Below is a small trained network, with its code and all its weights. Each question gives an input and a class and asks what happens when units are switched off, that is, made to give their printed mean instead of their output.

import numpy as np


def w(rows, s, z=0):
    codes = np.array(rows[::2]) - 128.0
    scale = np.full(codes.shape[1], s)
    scale[-1] = z or s
    return codes * scale


def f(y):
    return np.maximum(y, 0)


def log_softmax(a):
    a = a - a.max(-1, keepdims=True)
    return a - np.log(np.exp(a).sum(-1, keepdims=True))


def net(x, mask):
    res = np.array(x, float).reshape(1, 5) / 4 @ E
    y = f(res @ A[0][:, :-1].T + A[0][:, -1])
    res = res + np.where(mask, y, B[0][:, -1]) @ B[0][:, :-1]
    return log_softmax(res[-1] @ U[:, :-1].T + U[:, -1])


A, B = {}, {}
E = w([
[135,73,134,161,90,84,69,92],'x0',
[134,95,159,137,182,176,138,113],'x1',
[151,131,176,34,45,71,162,125],'x2',
[2,104,145,88,182,135,122,72],'x3',
[146,69,89,72,111,155,52,151],'x4',
],0.012)
A[0] = w([
[124,254,168,130,123,139,170,138,253],'neuron 1',
[91,187,151,68,108,119,196,201,134],'neuron 2',
[167,97,110,18,38,127,45,126,194],'neuron 3',
[84,29,126,117,71,189,69,161,234],'neuron 4',
[86,56,171,87,194,142,158,102,197],'neuron 5',
[111,52,151,187,215,217,119,133,245],'neuron 6',
[138,73,106,184,88,27,82,70,210],'neuron 7',
[93,206,125,173,148,114,109,124,178],'neuron 8',
[88,94,121,163,179,136,131,81,205],'neuron 9',
[127,158,146,114,191,165,89,105,97],'neuron 10',
[137,82,168,152,120,49,181,68,100],'neuron 11',
[153,107,137,164,148,121,114,170,96],'neuron 12',
[204,185,144,177,39,126,105,172,231],'neuron 13',
[86,141,153,89,152,146,146,55,197],'neuron 14',
[116,226,159,57,116,94,155,128,210],'neuron 15',
[122,119,72,186,149,143,84,32,203],'neuron 16',
[85,169,140,90,124,119,203,156,101],'neuron 17',
[170,193,142,126,172,104,125,230,118],'neuron 18',
],0.0097,0.0035)
B[0] = w([
[148,122,162,192,174,124,207,201,230],'neuron 1',
[124,236,134,97,164,121,146,188,203],'neuron 2',
[100,130,75,74,51,65,179,87,250],'neuron 3',
[78,164,89,76,102,148,84,64,210],'neuron 4',
[128,176,198,72,199,107,58,99,211],'neuron 5',
[133,118,126,119,190,165,130,43,248],'neuron 6',
[110,82,153,164,60,83,62,164,219],'neuron 7',
[142,115,142,214,150,165,143,147,189],'neuron 8',
[42,189,152,144,148,193,69,83,203],'neuron 9',
[110,105,127,91,145,179,172,104,170],'neuron 10',
[98,127,208,171,47,103,160,137,176],'neuron 11',
[150,151,101,141,167,148,85,127,156],'neuron 12',
[115,98,2,220,142,89,188,214,238],'neuron 13',
[112,147,194,141,173,80,101,115,199],'neuron 14',
[112,191,135,122,114,75,161,233,213],'neuron 15',
[126,80,127,229,139,171,70,70,202],'neuron 16',
[176,204,176,117,168,131,106,171,189],'neuron 17',
[176,98,77,110,159,121,132,186,186],'neuron 18',
],0.0082,0.013)
U = w([
[116,70,180,210,49,26,193,133,253],'0',
[180,223,215,136,149,90,145,180,101],'1',
[128,91,143,254,56,119,10,77,181],'2',
[112,114,148,204,192,145,181,124,87],'3',
[82,149,219,145,155,207,47,21,144],'4',
[125,162,63,68,23,94,156,134,35],'5',
[98,127,159,81,118,64,85,51,123],'6',
[230,70,70,210,168,105,197,173,213],'7',
],0.0086,0.0014)

Each question gives the input, the list of numbers given to net, and the class t.
The units are the neurons (one row each of A and B). Each row of codes is followed by its name. A weight is (code - 128) times the scale printed after its matrix; where a second scale follows, it is the last column's (A, B and U).
mask holds one flag per neuron, in row order. A switched-off neuron (its flag False) gives its mean, the last column of its row in B, instead of its output. The means were averaged over made-up inputs and are rounded, as every weight is.
A unit's drop is (log p(t) with every unit on - log p(t) with that unit switched off) / (log p(t) with every unit on - log p(t) with every unit switched off).
The circuit of an input: a set's keep is (log p(t) with only the set's units on - log p(t) with every unit switched off) / (log p(t) with every unit on - log p(t) with every unit switched off). Starting from the 12 units with the biggest drops (on a tie, the unit counted first), units are removed one at a time, each time the one whose removal leaves the highest keep (on an exact tie, the one counted first), for as long as the keep stays at least 0.8.
units of the circuit, in order: the units of the circuit, biggest drop first
unit that matters most: the unit with the biggest drop
k most important neurons: the k neurons with the biggest drops, biggest first
drop when u is switched off: that unit's drop, to one decimal
input [8,-5,7,1,3], class 5: unit that matters most : neuron 3
input [-1,-3,-8,-3,3], class 2: 4 most important neurons : [neuron 1; neuron 16; neuron 2; neuron 15]
input [7,-6,3,-2,4], class 5: 3 most important neurons : [neuron 3; neuron 4; neuron 1]
input [-8,-7,5,5,6], class 1: 2 most important neurons : [neuron 17; neuron 2]
input [3,-6,2,-7,5], class 5: 2 most important neurons : [neuron 3; neuron 1]
input [-7,6,-2,0,-7], class 1: 2 most important neurons : [neuron 17; neuron 13]
input [7,0,6,-4,6], class 5: 2 most important neurons : [neuron 3; neuron 4]
input [4,2,3,-5,3], class 5: 2 most important neurons : [neuron 3; neuron 1]
input [-5,4,-1,5,-6], class 4: 4 most important neurons : [neuron 9; neuron 13; neuron 6; neuron 5]
input [4,4,-3,-1,-1], class 4: 2 most important neurons : [neuron 13; neuron 6]
input [1,-5,1,4,-2], class 1: 2 most important neurons : [neuron 13; neuron 3]
input [7,4,3,-7,1], class 0: 3 most important neurons : [neuron 7; neuron 13; neuron 3]
input [-2,3,6,-1,3], class 5: drop when neuron 3 is switched off : 0.2
input [-3,-7,-2,-4,3], class 7: units of the circuit, in order : [neuron 13]
input [-5,-3,8,-8,3], class 7: drop when neuron 1 is switched off : 0.4
input [0,0,0,-2,-8], class 7: drop when neuron 13 is switched off : 0.2
